Below is a small trained network, with its code and all its weights. Each question gives an input and a target symbol and asks what happens when units are switched off, that is, made to give their printed mean instead of their output.

import numpy as np


def w(rows, s, z=0):
    codes = np.array(rows[::2]) - 128.0
    scale = np.full(codes.shape[1], s)
    scale[-1] = z or s
    return codes * scale


def f(y):
    return y / 2 * (1 + np.tanh(0.7978845608 * (y + 0.044715 * y**3)))


def softmax(a):
    e = np.exp(a - a.max(-1, keepdims=True))
    return e / e.sum(-1, keepdims=True)


def log_softmax(a):
    a = a - a.max(-1, keepdims=True)
    return a - np.log(np.exp(a).sum(-1, keepdims=True))


def net(x, mask):
    ids = ['αγεζηθμξπφψω'.index(c) for c in x.split()]
    T = len(ids)
    res = E[ids] + P[:T]
    u = 0
    for l in range(2):
        r = res
        for j in range(3):
            rows = slice(2 * j, 2 * j + 2)
            q, k, v = (r @ M[l][rows].T for M in (Q, K, V))
            z = softmax(np.where(np.tri(T) > 0, q @ k.T / 2**0.5, -1e9)) @ v
            o = O[l][rows]
            res = res + np.where(mask[u + j], z, o[:, -1]) @ o[:, :-1]
        u += 3
        y = f(res @ A[l][:, :-1].T + A[l][:, -1])
        res = res + np.where(mask[u : u + 4], y, B[l][:, -1]) @ B[l][:, :-1]
        u += 4
    return log_softmax(res[-1] @ U[:, :-1].T + U[:, -1])


Q, K, V, O, A, B = {}, {}, {}, {}, {}, {}
E = w([
[60,102,65,74,181,109,107,132],'α',
[133,108,159,132,163,96,165,106],'γ',
[158,153,108,86,108,135,98,132],'ε',
[146,116,121,139,219,191,83,191],'ζ',
[144,141,170,77,251,96,117,94],'η',
[162,100,74,131,109,77,81,101],'θ',
[128,108,133,151,112,68,125,136],'μ',
[164,136,136,133,21,137,79,160],'ξ',
[103,156,191,114,122,122,165,174],'π',
[120,149,101,102,58,105,71,180],'φ',
[167,79,111,159,15,197,161,102],'ψ',
[210,141,135,171,180,128,62,186],'ω',
],0.022)
P = w([
[114,104,187,81,88,176,158,125],'0',
[127,145,89,159,135,152,155,154],'1',
[141,119,104,114,146,112,214,193],'2',
[105,105,218,76,99,198,55,96],'3',
[143,160,32,203,193,137,151,177],'4',
[125,112,181,52,85,69,114,118],'5',
[73,138,228,144,151,202,2,67],'6',
[170,50,139,46,120,136,177,206],'7',
[89,228,141,115,108,40,67,84],'8',
[153,142,59,167,176,88,153,225],'9',
[138,92,174,3,106,74,72,209],'10',
],0.0098)
Q[0] = w([
[171,160,56,160,80,130,237,141],'L0H1',
[76,159,160,54,64,69,139,35],'L0H1',
[145,82,120,47,72,90,192,128],'L0H2',
[61,132,245,100,89,107,40,4],'L0H2',
[160,90,76,203,188,195,128,228],'L0H3',
[125,157,65,134,62,120,232,104],'L0H3',
],0.023)
K[0] = w([
[129,2,208,39,111,158,80,151],'L0H1',
[46,173,188,152,108,193,46,37],'L0H1',
[72,135,174,52,55,78,129,23],'L0H2',
[65,234,107,232,142,168,96,57],'L0H2',
[198,56,98,63,143,71,195,238],'L0H3',
[156,33,194,86,69,238,106,53],'L0H3',
],0.02)
V[0] = w([
[195,230,127,102,63,161,148,128],'L0H1',
[204,119,106,136,181,192,191,16],'L0H1',
[103,214,126,8,165,151,158,116],'L0H2',
[216,162,44,82,119,165,37,44],'L0H2',
[140,166,176,126,115,171,211,109],'L0H3',
[146,78,86,174,106,89,147,56],'L0H3',
],0.013)
O[0] = w([
[98,230,113,193,185,101,153,144,101],'L0H1',
[112,134,167,94,112,108,154,254,1],'L0H1',
[112,42,216,199,99,153,79,142,52],'L0H2',
[126,135,106,197,146,118,185,224,149],'L0H2',
[160,143,76,97,156,104,66,163,37],'L0H3',
[181,126,147,71,106,136,191,164,131],'L0H3',
],0.0087)
A[0] = w([
[253,109,111,136,173,195,126,167,110],'L0N1',
[101,33,84,135,77,146,191,179,49],'L0N2',
[181,94,129,179,18,24,134,92,50],'L0N3',
[188,254,232,163,146,75,74,118,252],'L0N4',
],0.0082,0.0028)
B[0] = w([
[72,168,200,254,171,121,179,188,173],'L0N1',
[121,59,117,185,126,173,118,74,186],'L0N2',
[81,195,217,75,87,183,121,207,254],'L0N3',
[217,60,40,163,158,80,93,131,202],'L0N4',
],0.0075,0.0083)
Q[1] = w([
[193,194,133,176,74,132,197,143],'L1H1',
[131,99,74,151,30,103,219,94],'L1H1',
[120,39,107,158,8,148,159,92],'L1H2',
[156,150,122,159,121,97,174,156],'L1H2',
[136,197,147,128,127,202,169,103],'L1H3',
[102,83,123,44,162,194,151,172],'L1H3',
],0.014)
K[1] = w([
[209,154,101,147,58,133,100,152],'L1H1',
[104,172,130,146,2,65,145,117],'L1H1',
[92,135,145,147,41,30,142,114],'L1H2',
[161,115,118,165,114,144,169,139],'L1H2',
[162,157,132,115,96,144,170,80],'L1H3',
[55,92,82,102,69,88,185,110],'L1H3',
],0.015)
V[1] = w([
[140,91,138,105,255,174,150,109],'L1H1',
[39,43,102,96,155,45,177,91],'L1H1',
[229,89,171,129,198,154,157,110],'L1H2',
[74,33,110,86,83,51,143,70],'L1H2',
[123,177,163,128,105,214,106,122],'L1H3',
[220,107,128,146,202,161,89,147],'L1H3',
],0.0091)
O[1] = w([
[130,60,174,83,156,188,170,199,38],'L1H1',
[120,111,235,123,82,143,135,152,54],'L1H1',
[127,105,148,95,3,97,75,198,135],'L1H2',
[107,220,97,155,183,96,168,166,100],'L1H2',
[148,72,79,125,150,162,134,133,112],'L1H3',
[71,121,136,110,23,101,97,147,252],'L1H3',
],0.0059,0.0038)
A[1] = w([
[143,153,89,90,130,23,137,108,214],'L1N1',
[9,80,106,66,143,100,176,97,114],'L1N2',
[157,171,118,201,89,155,146,73,2],'L1N3',
[101,70,109,179,138,133,102,184,65],'L1N4',
],0.012,0.002)
B[1] = w([
[179,51,125,119,119,217,114,95,252],'L1N1',
[125,217,2,135,101,118,55,167,164],'L1N2',
[91,105,185,127,188,68,200,154,229],'L1N3',
[163,211,90,135,215,144,178,103,209],'L1N4',
],0.011,0.014)
U = w([
[129,135,154,161,115,154,156,122,93],'α',
[145,96,148,48,179,55,130,185,252],'γ',
[216,181,145,172,132,80,137,125,114],'ε',
[80,116,76,106,155,128,151,156,152],'ζ',
[128,108,127,121,190,152,145,157,38],'η',
[118,118,96,97,103,109,253,155,159],'θ',
[190,191,140,83,128,120,186,54,138],'μ',
[146,73,99,131,157,93,148,138,50],'ξ',
[144,121,150,136,165,97,88,123,131],'π',
[94,107,129,106,174,70,153,112,159],'φ',
[165,87,96,116,142,113,154,173,68],'ψ',
[120,123,112,151,82,112,156,122,204],'ω',
],0.0065,0.0037)

Each question gives the input, a string of symbols that net reads in full, and the target symbol t.
The units are the heads (2 rows each of Q, K, V and O) and the neurons (one row each of A and B). Each row of codes is followed by its name. A weight is (code - 128) times the scale printed after its matrix; where a second scale follows, it is the last column's (O, A, B and U).
mask holds one flag per unit, layer by layer, with each layer's heads first. A switched-off unit (its flag False) gives its mean, the last column of its rows in O or B, instead of its output. The means were averaged over made-up inputs and are rounded, as every weight is.
A unit's drop is (log p(t) with every unit on - log p(t) with that unit switched off) / (log p(t) with every unit on - log p(t) with every unit switched off).
The circuit of an input: a set's keep is (log p(t) with only the set's units on - log p(t) with every unit switched off) / (log p(t) with every unit on - log p(t) with every unit switched off). Starting from the 12 units with the biggest drops (on a tie, the unit counted first), units are removed one at a time, each time the one whose removal leaves the highest keep (on an exact tie, the one counted first), for as long as the keep stays at least 0.8.
circuit, biggest first: the units of the circuit, biggest drop first
top k neurons: the k neurons with the biggest drops, biggest first
top k neurons in layer l: the k neurons of layer l with the biggest drops, biggest first
drop when u is switched off: that unit's drop, to one decimal
input θ γ θ, target θ: circuit, biggest first : L0H2; L0H3
input ξ θ θ θ, target θ: circuit, biggest first : L0H3; L0H2
input ε ε φ γ φ φ ζ μ ε ω θ, target ε: circuit, biggest first : L0H2; L1N4; L0H1
input μ θ θ μ μ ψ γ, target μ: circuit, biggest first : L0H2
input θ θ φ, target θ: circuit, biggest first : L0H2; L0H3
input φ φ μ μ α θ γ θ ω μ φ, target ω: circuit, biggest first : L0H1; L1H3; L0N4; L1N3
input μ ε θ η μ μ, target η: top 2 neurons : L1N4; L0N3
input μ ω ω μ γ μ θ, target γ: top 2 neurons : L1N1; L0N4
input θ ε ε φ, target ε: top 2 neurons : L1N4; L0N4
input μ μ μ, target μ: circuit, biggest first : L0H2; L1N3
input γ μ θ ε ψ ψ, target θ: circuit, biggest first : L0H2; L1N3
input μ γ ξ μ μ, target ξ: top 2 neurons in layer 1 : L1N1; L1N3
input μ θ η μ ζ μ φ ξ θ, target φ: circuit, biggest first : L1N3; L0H1
input θ π α μ, target π: top neuron : L1N3
input μ ψ θ θ, target ψ: top 2 neurons in layer 1 : L1N1; L1N4
input φ γ ω α θ, target ω: top 2 neurons : L0N4; L1N4
input ψ ε μ, target ψ: top 2 neurons in layer 1 : L1N1; L1N3
input μ ω α φ ξ π θ γ μ, target θ: top 2 neurons : L1N3; L0N2
input ω α ψ ψ γ μ φ θ η, target γ: top 2 neurons in layer 0 : L0N4; L0N2
input μ γ μ ζ φ μ, target ζ: top neuron : L1N2
input μ ψ φ γ θ γ ζ α γ θ, target α: top 2 neurons in layer 0 : L0N3; L0N2
input μ ε μ π ζ ψ θ, target ζ: top 2 neurons : L1N2; L0N1
input γ μ γ μ ψ ζ α, target ζ: top 2 neurons in layer 1 : L1N2; L1N3
input π ζ θ φ, target ζ: top 2 neurons in layer 1 : L1N2; L1N1
input ξ ω μ α μ μ ω γ μ φ, target γ: top 2 neurons : L1N1; L1N4
input ξ ψ θ α μ, target θ: top 2 neurons in layer 0 : L0N2; L0N4
input μ μ γ μ ε μ μ ω π μ, target ω: top neuron in layer 1 : L1N3
input θ θ ω μ ξ θ μ μ ω φ, target μ: drop when L0H2 is switched off : 0.7
